Here is a tiny trained network, its code and every weight. The questions are about switching its units off for an input and a target symbol, where a switched-off unit gives its printed mean instead of its output.

import numpy as np


def w(rows, s, z=0):
    codes = np.array(rows[::2]) - 128.0
    scale = np.full(codes.shape[1], s)
    scale[-1] = z or s
    return codes * scale


def f(y):
    return np.maximum(y, 0)


def softmax(a):
    e = np.exp(a - a.max(-1, keepdims=True))
    return e / e.sum(-1, keepdims=True)


def log_softmax(a):
    a = a - a.max(-1, keepdims=True)
    return a - np.log(np.exp(a).sum(-1, keepdims=True))


def net(x, mask):
    ids = ['αβγδζθλξπφψ'.index(c) for c in x.split()]
    T = len(ids)
    res = E[ids] + P[:T]
    u = 0
    for l in range(2):
        r = res
        for j in range(2):
            rows = slice(2 * j, 2 * j + 2)
            q, k, v = (r @ M[l][rows].T for M in (Q, K, V))
            z = softmax(np.where(np.tri(T) > 0, q @ k.T / 2**0.5, -1e9)) @ v
            o = O[l][rows]
            res = res + np.where(mask[u + j], z, o[:, -1]) @ o[:, :-1]
        u += 2
        y = f(res @ A[l][:, :-1].T + A[l][:, -1])
        res = res + np.where(mask[u : u + 8], y, B[l][:, -1]) @ B[l][:, :-1]
        u += 8
    return log_softmax(res[-1] @ U[:, :-1].T + U[:, -1])


Q, K, V, O, A, B = {}, {}, {}, {}, {}, {}
E = w([
[154,163,91],'α',
[137,253,161],'β',
[136,216,165],'γ',
[152,141,98],'δ',
[152,167,146],'ζ',
[154,182,137],'θ',
[111,172,158],'λ',
[79,158,72],'ξ',
[132,160,158],'π',
[158,111,113],'φ',
[140,117,88],'ψ',
],0.019)
P = w([
[90,112,172],'0',
[198,255,15],'1',
[136,67,147],'2',
[83,123,160],'3',
[191,211,61],'4',
[139,67,151],'5',
[75,132,149],'6',
[194,196,82],'7',
[139,66,151],'8',
[74,136,147],'9',
[200,187,91],'10',
[139,65,151],'11',
[55,157,124],'12',
[205,184,98],'13',
],0.0095)
Q[0] = w([
[254,82,52],'0.h0',
[143,168,212],'0.h0',
[40,78,118],'0.h1',
[127,59,24],'0.h1',
],0.016)
K[0] = w([
[218,1,148],'0.h0',
[112,137,220],'0.h0',
[64,111,22],'0.h1',
[208,22,55],'0.h1',
],0.014)
V[0] = w([
[99,101,2],'0.h0',
[168,139,108],'0.h0',
[49,96,46],'0.h1',
[87,143,120],'0.h1',
],0.0048)
O[0] = w([
[48,169,2,115],'0.h0',
[108,192,106,182],'0.h0',
[173,4,89,4],'0.h1',
[108,116,52,105],'0.h1',
],0.0036,0.0016)
A[0] = w([
[127,123,126,77],'0.n0',
[19,146,191,4],'0.n1',
[166,28,78,85],'0.n2',
[59,61,229,207],'0.n3',
[26,136,144,150],'0.n4',
[1,74,205,25],'0.n5',
[38,155,81,96],'0.n6',
[14,149,166,154],'0.n7',
],0.0099,0.0034)
B[0] = w([
[99,128,94,128],'0.n0',
[145,147,6,179],'0.n1',
[193,45,161,254],'0.n2',
[38,144,191,237],'0.n3',
[138,72,169,199],'0.n4',
[181,59,22,146],'0.n5',
[164,158,179,197],'0.n6',
[80,85,142,231],'0.n7',
],0.019,0.0018)
Q[1] = w([
[129,53,58],'1.h0',
[116,211,13],'1.h0',
[215,110,181],'1.h1',
[7,1,136],'1.h1',
],0.0096)
K[1] = w([
[143,52,145],'1.h0',
[107,132,9],'1.h0',
[211,143,102],'1.h1',
[130,65,219],'1.h1',
],0.014)
V[1] = w([
[2,116,16],'1.h0',
[136,159,129],'1.h0',
[219,162,30],'1.h1',
[117,5,205],'1.h1',
],0.0041)
O[1] = w([
[79,117,80,4],'1.h0',
[134,98,124,133],'1.h0',
[197,209,154,228],'1.h1',
[94,1,156,90],'1.h1',
],0.0047,0.0024)
A[1] = w([
[155,55,62,81],'1.n0',
[216,134,86,50],'1.n1',
[229,87,141,116],'1.n2',
[223,160,103,63],'1.n3',
[143,43,130,3],'1.n4',
[171,147,208,186],'1.n5',
[170,136,2,167],'1.n6',
[254,148,176,103],'1.n7',
],0.014,0.0046)
B[1] = w([
[81,200,102,165],'1.n0',
[86,82,199,197],'1.n1',
[50,158,170,206],'1.n2',
[13,134,160,220],'1.n3',
[200,71,64,180],'1.n4',
[196,159,206,205],'1.n5',
[236,168,128,194],'1.n6',
[139,98,4,251],'1.n7',
],0.02,0.013)
U = w([
[142,226,56,124],'α',
[85,174,102,189],'β',
[3,132,147,88],'γ',
[212,154,102,127],'δ',
[74,85,207,87],'ζ',
[144,146,172,101],'θ',
[56,103,61,2],'λ',
[183,115,38,115],'ξ',
[65,44,145,85],'π',
[150,63,152,230],'φ',
[119,106,121,244],'ψ',
],0.013,0.0076)

Each question gives the input, a string of symbols that net reads in full, and the target symbol t.
The units are the heads (2 rows each of Q, K, V and O) and the neurons (one row each of A and B). Each row of codes is followed by its name. A weight is (code - 128) times the scale printed after its matrix; where a second scale follows, it is the last column's (O, A, B and U).
mask holds one flag per unit, layer by layer, with each layer's heads first. A switched-off unit (its flag False) gives its mean, the last column of its rows in O or B, instead of its output. The means were averaged over made-up inputs and are rounded, as every weight is.
A unit's drop is (log p(t) with every unit on - log p(t) with that unit switched off) / (log p(t) with every unit on - log p(t) with every unit switched off).
The circuit of an input: a set's keep is (log p(t) with only the set's units on - log p(t) with every unit switched off) / (log p(t) with every unit on - log p(t) with every unit switched off). Starting from the 12 units with the biggest drops (on a tie, the unit counted first), units are removed one at a time, each time the one whose removal leaves the highest keep (on an exact tie, the one counted first), for as long as the keep stays at least 0.8.
units of the circuit, in order: the units of the circuit, biggest drop first
top k neurons: the k neurons with the biggest drops, biggest first
top k neurons in layer l: the k neurons of layer l with the biggest drops, biggest first
input φ ψ δ φ φ φ α, target α: units of the circuit, in order	(1.n1)
input φ φ γ ψ φ ψ φ γ θ φ π φ γ γ, target γ: top 3 neurons	(1.n3, 0.n3, 1.n6)
input γ π φ π ζ φ ξ φ π π φ ξ λ φ, target γ: top 4 neurons	(1.n3, 1.n1, 1.n2, 1.n4)
input ψ φ ψ ψ ψ φ ζ ζ φ π ζ ψ λ, target λ: top 3 neurons in layer 0	(0.n3, 0.n1, 0.n7)
input β ζ ξ, target φ: top 2 neurons	(0.n6, 1.n7)
input φ γ ξ ζ, target ζ: top 3 neurons in layer 0	(0.n7, 0.n3, 0.n4)
input ζ φ λ φ φ φ φ δ δ γ γ ζ φ ζ, target γ: units of the circuit, in order	(1.n3, 1.h1)
input φ φ ξ ζ θ φ φ ψ θ φ ξ ψ ψ φ, target γ: units of the circuit, in order	(1.n3, 1.n2)
input ζ φ φ, target ξ: top 2 neurons	(1.n4, 1.n3)
input π π ξ ψ φ φ δ ζ ζ δ β ζ, target δ: top 2 neurons in layer 0	(0.n7, 0.n3)
input φ φ γ λ φ φ φ ψ φ δ π π, target ζ: units of the circuit, in order	(1.n7, 0.n3)
input γ φ β ζ, target ζ: top 4 neurons	(1.n7, 1.n6, 0.n3, 1.n4)
input ξ α γ θ ψ φ φ φ ζ φ γ φ, target ξ: top 4 neurons in layer 1	(1.n4, 1.n3, 1.n1, 1.n7)
input φ ζ ψ γ φ ψ ζ φ φ φ ψ β, target α: top 3 neurons in layer 0	(0.n3, 0.n2, 0.n1)
input θ π φ ψ φ δ, target γ: top 4 neurons in layer 0	(0.n3, 0.n7, 0.n2, 0.n4)
input φ θ ψ, target λ: top 4 neurons in layer 1	(1.n2, 1.n4, 1.n0, 1.n6)
input φ φ π φ ζ ψ φ φ ζ ζ γ γ, target θ: top 2 neurons	(1.n7, 1.n3)
input γ φ π θ φ ψ φ φ π ψ β ζ ξ, target ξ: units of the circuit, in order	(1.n3)
input φ φ π ψ λ λ α ζ β, target α: top 3 neurons	(1.n1, 0.n3, 0.n1)
input γ φ ξ π φ ψ θ, target θ: top 3 neurons in layer 1	(1.n7, 1.n3, 1.n1)
input γ π ψ δ, target δ: top 4 neurons	(1.n3, 1.n2, 1.n7, 0.n3)
input φ π φ ψ ψ φ φ, target φ: top 4 neurons	(1.n7, 1.n3, 1.n2, 1.n6)
input ζ π γ ψ δ φ θ ψ π, target ζ: top 4 neurons	(1.n7, 0.n3, 1.n6, 1.n4)
input θ γ λ φ φ φ ζ φ β ξ, target ξ: top 3 neurons	(1.n3, 0.n7, 1.n4)
input φ φ φ ζ φ π φ θ ζ π ψ φ ψ, target φ: top 4 neurons in layer 1	(1.n3, 1.n7, 1.n2, 1.n0)
input φ π ψ δ, target δ: top 2 neurons in layer 1	(1.n3, 1.n2)
input ζ φ ψ ζ ψ δ θ φ ξ φ ψ, target γ: top 3 neurons	(1.n3, 1.n1, 1.n2)
input δ γ λ ψ φ φ φ, target φ: top 4 neurons	(1.n7, 1.n3, 1.n2, 0.n1)
